Below is a small trained network, with its code and all its weights. Each question gives an input and a target symbol and asks what happens when units are switched off, that is, made to give their printed mean instead of their output.

import numpy as np


def w(rows, s, z=0):
    codes = np.array(rows[::2]) - 128.0
    scale = np.full(codes.shape[1], s)
    scale[-1] = z or s
    return codes * scale


def f(y):
    return y / 2 * (1 + np.tanh(0.7978845608 * (y + 0.044715 * y**3)))


def softmax(a):
    e = np.exp(a - a.max(-1, keepdims=True))
    return e / e.sum(-1, keepdims=True)


def log_softmax(a):
    a = a - a.max(-1, keepdims=True)
    return a - np.log(np.exp(a).sum(-1, keepdims=True))


def net(x, mask):
    ids = ['αβγεζηλμξτψω'.index(c) for c in x.split()]
    T = len(ids)
    res = E[ids] + P[:T]
    u = 0
    for l in range(3):
        r = res
        for j in range(2):
            rows = slice(3 * j, 3 * j + 3)
            q, k, v = (r @ M[l][rows].T for M in (Q, K, V))
            z = softmax(np.where(np.tri(T) > 0, q @ k.T / 3**0.5, -1e9)) @ v
            o = O[l][rows]
            res = res + np.where(mask[u + j], z, o[:, -1]) @ o[:, :-1]
        u += 2
        y = f(res @ A[l][:, :-1].T + A[l][:, -1])
        res = res + np.where(mask[u : u + 4], y, B[l][:, -1]) @ B[l][:, :-1]
        u += 4
    return log_softmax(res[-1] @ U[:, :-1].T + U[:, -1])


Q, K, V, O, A, B = {}, {}, {}, {}, {}, {}
E = w([
[56,132,93,117,79,91,118],'α',
[162,129,212,172,74,144,156],'β',
[70,113,68,133,177,108,37],'γ',
[122,126,209,96,70,90,119],'ε',
[114,60,176,158,167,98,55],'ζ',
[161,200,153,108,137,130,71],'η',
[89,116,158,35,153,165,121],'λ',
[100,70,188,141,36,104,100],'μ',
[122,166,188,50,219,143,131],'ξ',
[122,252,126,171,100,59,142],'τ',
[73,142,133,213,146,180,170],'ψ',
[120,167,136,106,37,179,43],'ω',
],0.012)
P = w([
[178,123,42,99,112,95,143],'0',
[163,128,90,121,90,166,126],'1',
[128,144,140,133,95,177,114],'2',
[97,158,172,133,102,189,106],'3',
[69,171,202,141,116,191,97],'4',
[47,188,234,151,123,200,93],'5',
[25,201,251,156,133,209,83],'6',
[1,212,255,167,156,220,92],'7',
],0.0065)
Q[0] = w([
[105,172,182,145,146,141,26],'L0H0',
[188,75,70,152,87,94,246],'L0H0',
[104,186,182,174,118,124,100],'L0H0',
[176,105,112,48,166,119,110],'L0H1',
[24,196,228,122,112,229,131],'L0H1',
[178,174,86,134,103,138,149],'L0H1',
],0.011)
K[0] = w([
[11,155,182,117,112,140,170],'L0H0',
[217,84,58,109,166,132,91],'L0H0',
[34,136,182,104,129,172,103],'L0H0',
[145,99,81,196,110,99,176],'L0H1',
[19,179,211,156,126,126,1],'L0H1',
[131,27,104,88,158,115,127],'L0H1',
],0.01)
V[0] = w([
[110,170,131,131,176,191,103],'L0H0',
[180,129,139,136,86,121,111],'L0H0',
[113,133,157,113,76,64,140],'L0H0',
[157,183,133,43,138,226,130],'L0H1',
[108,79,146,82,83,110,254],'L0H1',
[139,150,117,126,102,98,153],'L0H1',
],0.008)
O[0] = w([
[188,93,143,142,133,207,85,254],'L0H0',
[99,144,131,114,124,53,105,87],'L0H0',
[3,190,187,123,122,83,151,125],'L0H0',
[215,169,59,110,107,245,90,221],'L0H1',
[43,157,71,27,92,128,220,24],'L0H1',
[111,151,121,69,167,87,122,90],'L0H1',
],0.0054,0.0028)
A[0] = w([
[58,144,85,152,103,149,139,254],'L0N0',
[120,254,126,181,133,135,147,101],'L0N1',
[66,97,192,108,250,119,69,93],'L0N2',
[66,198,177,115,174,165,153,210],'L0N3',
],0.0054,0.0035)
B[0] = w([
[3,158,106,189,82,193,80,214],'L0N0',
[104,245,66,155,116,177,205,171],'L0N1',
[41,59,121,43,120,111,128,169],'L0N2',
[72,167,164,120,159,154,154,253],'L0N3',
],0.0051,0.0044)
Q[1] = w([
[149,71,75,149,119,58,211],'L1H0',
[103,189,91,88,89,123,76],'L1H0',
[58,150,168,85,77,164,15],'L1H0',
[91,246,245,82,112,180,28],'L1H1',
[169,115,63,28,122,2,163],'L1H1',
[75,153,170,212,99,104,47],'L1H1',
],0.008)
K[1] = w([
[142,107,2,71,125,86,113],'L1H0',
[66,135,111,173,184,163,144],'L1H0',
[103,193,180,152,144,206,159],'L1H0',
[79,126,159,173,152,212,85],'L1H1',
[170,86,71,141,161,82,186],'L1H1',
[102,121,197,86,183,216,132],'L1H1',
],0.0087)
V[1] = w([
[97,28,193,114,100,133,95],'L1H0',
[94,131,105,143,176,157,115],'L1H0',
[112,94,223,199,72,200,173],'L1H0',
[95,95,140,161,185,161,239],'L1H1',
[132,160,125,57,99,183,174],'L1H1',
[105,136,84,254,54,137,119],'L1H1',
],0.0063)
O[1] = w([
[128,203,35,159,70,99,103,110],'L1H0',
[181,60,109,163,106,139,121,169],'L1H0',
[162,105,28,67,118,31,167,254],'L1H0',
[199,68,127,69,91,144,247,151],'L1H1',
[126,119,48,47,105,188,101,152],'L1H1',
[184,106,100,155,196,2,146,198],'L1H1',
],0.0068,0.0076)
A[1] = w([
[206,118,95,70,2,69,81,251],'L1N0',
[132,107,79,54,206,145,112,246],'L1N1',
[160,124,81,145,202,46,115,185],'L1N2',
[147,202,42,184,61,152,144,151],'L1N3',
],0.0049,0.0025)
B[1] = w([
[238,65,76,106,45,36,96,234],'L1N0',
[156,120,66,125,157,57,109,253],'L1N1',
[97,165,94,138,254,41,130,208],'L1N2',
[121,92,71,170,43,186,210,206],'L1N3',
],0.0057,0.0025)
Q[2] = w([
[144,56,2,98,145,128,80],'L2H0',
[74,144,137,201,89,149,135],'L2H0',
[103,146,63,126,164,45,170],'L2H0',
[111,175,166,227,86,115,202],'L2H1',
[197,10,18,158,138,101,146],'L2H1',
[140,54,201,77,87,50,86],'L2H1',
],0.0063)
K[2] = w([
[252,60,109,134,83,149,113],'L2H0',
[80,184,223,72,115,172,74],'L2H0',
[191,166,174,108,106,2,186],'L2H0',
[111,177,151,32,192,59,72],'L2H1',
[252,62,54,125,204,125,181],'L2H1',
[101,211,124,192,173,160,200],'L2H1',
],0.0059)
V[2] = w([
[75,157,57,190,131,162,149],'L2H0',
[151,135,171,183,71,158,150],'L2H0',
[216,186,147,136,66,125,142],'L2H0',
[59,29,122,161,86,157,94],'L2H1',
[146,1,182,98,107,108,79],'L2H1',
[163,128,129,63,119,81,64],'L2H1',
],0.0073)
O[2] = w([
[130,107,103,184,217,179,144,189],'L2H0',
[144,198,106,133,109,135,183,59],'L2H0',
[166,254,129,109,138,85,119,159],'L2H0',
[50,39,124,164,79,73,136,99],'L2H1',
[136,57,164,70,76,49,85,7],'L2H1',
[114,137,159,59,131,118,33,67],'L2H1',
],0.0076,0.0021)
A[2] = w([
[53,80,175,74,195,64,254,254],'L2N0',
[154,129,135,171,115,43,133,154],'L2N1',
[138,201,87,71,54,157,218,170],'L2N2',
[185,40,151,139,84,177,90,166],'L2N3',
],0.0061,0.0056)
B[2] = w([
[119,108,173,93,111,152,254,254],'L2N0',
[105,121,170,233,132,117,165,177],'L2N1',
[139,131,57,61,152,152,195,214],'L2N2',
[198,9,131,88,139,140,93,167],'L2N3',
],0.007,0.0061)
U = w([
[93,246,89,98,136,79,158,86],'α',
[132,72,89,52,93,185,87,133],'β',
[147,64,255,175,158,91,106,83],'γ',
[80,112,84,167,218,73,55,63],'ε',
[176,161,236,98,206,184,139,130],'ζ',
[160,117,57,123,63,214,53,64],'η',
[5,133,89,104,77,85,134,89],'λ',
[85,139,138,198,134,201,186,172],'μ',
[244,88,68,132,158,67,195,251],'ξ',
[82,160,172,57,75,60,168,52],'τ',
[188,190,143,174,167,116,44,179],'ψ',
[98,88,195,159,38,96,137,70],'ω',
],0.0059,0.0031)

Each question gives the input, a string of symbols that net reads in full, and the target symbol t.
The units are the heads (3 rows each of Q, K, V and O) and the neurons (one row each of A and B). Each row of codes is followed by its name. A weight is (code - 128) times the scale printed after its matrix; where a second scale follows, it is the last column's (O, A, B and U).
mask holds one flag per unit, layer by layer, with each layer's heads first. A switched-off unit (its flag False) gives its mean, the last column of its rows in O or B, instead of its output. The means were averaged over made-up inputs and are rounded, as every weight is.
A unit's drop is (log p(t) with every unit on - log p(t) with that unit switched off) / (log p(t) with every unit on - log p(t) with every unit switched off).
k most important neurons: the k neurons with the biggest drops, biggest first
top k neurons in layer l: the k neurons of layer l with the biggest drops, biggest first
which heads matter: for each layer, one digit per head in row order, 1 if its drop is at least 0.15 and else 0, layers parted by /
input τ ξ ω ξ ε γ ξ μ, target η: top 2 neurons in layer 0	(L0N2, L0N3)
input β ψ λ ψ ψ β ξ μ, target β: 2 most important neurons	(L0N3, L2N3)
input ξ β ξ β τ ψ ζ, target ξ: which heads matter	00 / 11 / 01
input ψ τ τ ξ, target ζ: top neuron in layer 0	(L0N0)
input ψ β λ γ τ ξ ξ γ, target β: top 2 neurons in layer 0	(L0N2, L0N3)
input η ξ ξ ξ α, target η: which heads matter	00 / 01 / 00
input ψ λ α ξ ξ ψ β, target ξ: which heads matter	00 / 11 / 00
input λ γ β ξ α ζ ψ, target ξ: top 2 neurons in layer 0	(L0N0, L0N3)
input ψ λ μ μ α ξ μ, target β: 2 most important neurons	(L2N3, L0N3)
input β ψ ξ λ ω η β, target ψ: which heads matter	01 / 01 / 00
input ψ γ ε γ ξ μ τ τ, target μ: which heads matter	10 / 11 / 10
input ξ β λ ξ β ξ β, target β: which heads matter	00 / 01 / 00
input ξ η ζ, target γ: which heads matter	00 / 10 / 01
input λ λ ξ ζ, target β: top 2 neurons in layer 2	(L2N3, L2N1)
input λ η β ξ β ψ τ, target ξ: which heads matter	00 / 11 / 00
input ζ β γ β τ ξ ψ τ, target ξ: 3 most important neurons	(L0N0, L2N2, L1N3)
input ψ μ ξ β ζ ξ, target β: which heads matter	10 / 01 / 01
input τ ξ β ω γ ω ξ, target ψ: 2 most important neurons	(L2N0, L0N0)
input ψ γ α τ ψ λ, target ξ: which heads matter	00 / 11 / 01
input β ξ α ξ η μ β ε, target τ: top neuron in layer 0	(L0N3)
input μ β γ ξ ω τ, target ψ: top 2 neurons in layer 2	(L2N0, L2N2)
input ξ η ξ β ζ β α, target α: which heads matter	00 / 10 / 10
input α μ ψ μ ξ α ξ η, target η: top neuron in layer 2	(L2N0)
input γ ψ ω λ ψ ξ ψ α, target ξ: which heads matter	00 / 11 / 00
input ε α λ τ, target μ: which heads matter	11 / 11 / 10
input τ ψ ξ μ γ η η, target ψ: 2 most important neurons	(L2N0, L2N2)
input β τ η, target ζ: top 2 neurons in layer 0	(L0N1, L0N0)
input β ω ψ λ ψ ψ ζ ψ, target γ: top 2 neurons in layer 2	(L2N2, L2N1)
